Here is a tiny trained network, its code and every weight. The questions are about switching its units off for an input and a target symbol, where a switched-off unit gives its printed mean instead of its output.

import numpy as np


def w(rows, s, z=0):
    codes = np.array(rows[::2]) - 128.0
    scale = np.full(codes.shape[1], s)
    scale[-1] = z or s
    return codes * scale


def norm(h):
    return h / np.sqrt((h * h).mean(-1, keepdims=True) + 1e-5)


def f(y):
    return y / 2 * (1 + np.tanh(0.7978845608 * (y + 0.044715 * y**3)))


def softmax(a):
    e = np.exp(a - a.max(-1, keepdims=True))
    return e / e.sum(-1, keepdims=True)


def log_softmax(a):
    a = a - a.max(-1, keepdims=True)
    return a - np.log(np.exp(a).sum(-1, keepdims=True))


def net(x, mask):
    ids = ['αδεθλμπσφω'.index(c) for c in x.split()]
    T = len(ids)
    res = E[ids] + P[:T]
    u = 0
    for l in range(2):
        q, k, v = (norm(res) @ M[l].T for M in (Q, K, V))
        z = softmax(np.where(np.tri(T) > 0, q @ k.T / 2**0.5, -1e9)) @ v
        res = res + np.where(mask[u], z, O[l][:, -1]) @ O[l][:, :-1]
        u += 1
        y = f(norm(res) @ A[l][:, :-1].T + A[l][:, -1])
        res = res + np.where(mask[u : u + 12], y, B[l][:, -1]) @ B[l][:, :-1]
        u += 12
    return log_softmax(norm(res)[-1] @ U[:, :-1].T + U[:, -1])


Q, K, V, O, A, B = {}, {}, {}, {}, {}, {}
E = w([
[226,133,135,90,182],'α',
[24,168,90,84,9],'δ',
[141,94,103,132,121],'ε',
[204,145,56,137,173],'θ',
[208,97,130,63,88],'λ',
[86,4,107,81,189],'μ',
[201,48,62,147,109],'π',
[169,138,144,154,135],'σ',
[116,137,100,153,75],'φ',
[230,77,119,211,81],'ω',
],0.014)
P = w([
[109,116,154,109,254],'0',
[215,70,117,146,117],'1',
[206,90,115,133,115],'2',
[183,88,114,173,120],'3',
[192,103,111,135,118],'4',
[188,103,106,130,116],'5',
[186,112,105,127,122],'6',
[215,123,118,116,161],'7',
[180,108,103,128,118],'8',
[173,101,95,132,108],'9',
[154,107,99,125,107],'10',
],0.0076)
Q[0] = w([
[8,154,182,148,158],'L0H1',
[177,115,174,95,112],'L0H1',
],0.013)
K[0] = w([
[207,127,76,172,52],'L0H1',
[82,1,105,136,192],'L0H1',
],0.0082)
V[0] = w([
[115,163,254,124,157],'L0H1',
[97,131,84,196,189],'L0H1',
],0.009)
O[0] = w([
[89,196,15,105,227,7],'L0H1',
[11,69,67,150,1,196],'L0H1',
],0.0097,0.0021)
A[0] = w([
[144,162,199,111,55,5],'L0N1',
[146,142,20,107,150,26],'L0N2',
[132,96,1,145,194,172],'L0N3',
[135,233,81,102,231,134],'L0N4',
[173,115,223,91,155,46],'L0N5',
[109,169,47,180,166,37],'L0N6',
[202,113,169,13,133,115],'L0N7',
[64,155,91,154,65,159],'L0N8',
[111,107,93,175,115,72],'L0N9',
[156,192,107,190,76,2],'L0N10',
[167,134,226,254,170,203],'L0N11',
[238,155,166,62,150,183],'L0N12',
],0.0069,0.0025)
B[0] = w([
[50,79,226,131,66,141],'L0N1',
[77,145,155,41,141,147],'L0N2',
[103,125,184,4,111,191],'L0N3',
[162,195,110,122,20,168],'L0N4',
[93,98,71,168,94,160],'L0N5',
[192,159,144,60,58,124],'L0N6',
[52,91,145,213,146,220],'L0N7',
[126,254,123,174,126,150],'L0N8',
[213,63,140,126,172,131],'L0N9',
[99,119,186,18,163,121],'L0N10',
[207,54,24,105,33,182],'L0N11',
[111,95,120,240,153,253],'L0N12',
],0.0054)
Q[1] = w([
[49,187,144,103,123],'L1H1',
[187,12,97,137,2],'L1H1',
],0.0069)
K[1] = w([
[132,239,126,195,131],'L1H1',
[86,112,166,101,255],'L1H1',
],0.0089)
V[1] = w([
[196,90,75,168,245],'L1H1',
[228,142,179,1,183],'L1H1',
],0.0079)
O[1] = w([
[132,214,211,169,254,254],'L1H1',
[197,251,195,66,58,158],'L1H1',
],0.0056,0.0043)
A[1] = w([
[107,112,135,217,142,23],'L1N1',
[126,123,111,182,141,9],'L1N2',
[170,113,153,193,183,61],'L1N3',
[59,177,119,151,48,140],'L1N4',
[42,98,81,137,95,136],'L1N5',
[72,121,53,166,174,1],'L1N6',
[168,143,127,73,113,55],'L1N7',
[130,108,116,47,248,113],'L1N8',
[96,152,171,11,64,180],'L1N9',
[122,3,129,119,240,156],'L1N10',
[38,33,15,116,82,92],'L1N11',
[67,17,106,134,148,133],'L1N12',
],0.0076,0.0037)
B[1] = w([
[172,99,63,151,181,133],'L1N1',
[253,118,55,203,148,106],'L1N2',
[61,161,49,135,145,205],'L1N3',
[136,169,136,223,180,157],'L1N4',
[83,209,152,148,138,173],'L1N5',
[229,99,155,56,75,98],'L1N6',
[157,53,155,141,95,125],'L1N7',
[84,170,171,49,60,153],'L1N8',
[133,169,110,195,159,205],'L1N9',
[15,149,93,67,193,224],'L1N10',
[142,221,160,48,165,253],'L1N11',
[91,135,227,41,251,218],'L1N12',
],0.0055,0.0039)
U = w([
[111,114,111,192,211,155],'α',
[94,149,158,181,151,4],'δ',
[175,193,202,117,182,190],'ε',
[135,203,88,77,113,171],'θ',
[145,35,254,149,125,106],'λ',
[50,92,181,61,182,78],'μ',
[59,52,74,123,96,126],'π',
[184,111,168,179,99,155],'σ',
[216,205,211,232,205,169],'φ',
[142,63,64,203,161,30],'ω',
],0.0091,0.0029)

Each question gives the input, a string of symbols that net reads in full, and the target symbol t.
The units are the heads (2 rows each of Q, K, V and O) and the neurons (one row each of A and B). Each row of codes is followed by its name. A weight is (code - 128) times the scale printed after its matrix; where a second scale follows, it is the last column's (O, A, B and U).
mask holds one flag per unit, layer by layer, with each layer's heads first. A switched-off unit (its flag False) gives its mean, the last column of its rows in O or B, instead of its output. The means were averaged over made-up inputs and are rounded, as every weight is.
A unit's drop is (log p(t) with every unit on - log p(t) with that unit switched off) / (log p(t) with every unit on - log p(t) with every unit switched off).
The circuit of an input: a set's keep is (log p(t) with only the set's units on - log p(t) with every unit switched off) / (log p(t) with every unit on - log p(t) with every unit switched off). Starting from the 12 units with the biggest drops (on a tie, the unit counted first), units are removed one at a time, each time the one whose removal leaves the highest keep (on an exact tie, the one counted first), for as long as the keep stays at least 0.8.
circuit, biggest first: the units of the circuit, biggest drop first
most important unit: the unit with the biggest drop
k most important neurons: the k neurons with the biggest drops, biggest first
k most important neurons of layer l: the k neurons of layer l with the biggest drops, biggest first
drop of u: that unit's drop, to one decimal
input δ λ α, target α: most important unit => L0N12
input α φ λ λ, target ε: 3 most important neurons of layer 0 => (L0N3 L0N2 L0N5)
input ω π μ θ ω λ λ λ, target λ: circuit, biggest first => (L0H1 L0N1)
input θ α α θ, target σ: circuit, biggest first => (L0N3 L0H1 L0N12 L1N10)
input π φ α ε α α δ λ λ σ σ, target λ: circuit, biggest first => (L0H1 L1H1)
input λ π σ ω σ λ, target φ: circuit, biggest first => (L0H1 L0N12)
input μ α π σ ε, target ε: 3 most important neurons of layer 1 => (L1N11 L1N3 L1N10)
input ε φ λ λ, target μ: 2 most important neurons => (L1N12 L1N11)
input θ σ ω α λ σ θ, target σ: 4 most important neurons of layer 0 => (L0N3 L0N12 L0N7 L0N9)
input θ π σ ε α σ ω ε, target σ: 2 most important neurons => (L0N3 L0N12)
input δ θ σ ω α π, target α: 3 most important neurons of layer 1 => (L1N10 L1N3 L1N11)
input δ π σ π ω σ λ, target α: 2 most important neurons of layer 1 => (L1N10 L1N3)
input μ λ λ α φ δ ε, target ε: 2 most important neurons of layer 1 => (L1N11 L1N3)
input π θ π, target λ: circuit, biggest first => (L0H1)
input π α λ λ φ, target λ: 3 most important neurons of layer 0 => (L0N1 L0N10 L0N4)
input σ λ λ ω λ σ α ω μ θ, target θ: drop of L0H1 => 0.3
input λ φ λ φ, target φ: drop of L0N7 => 0.0
input θ σ λ α, target σ: drop of L0N3 => 1.1
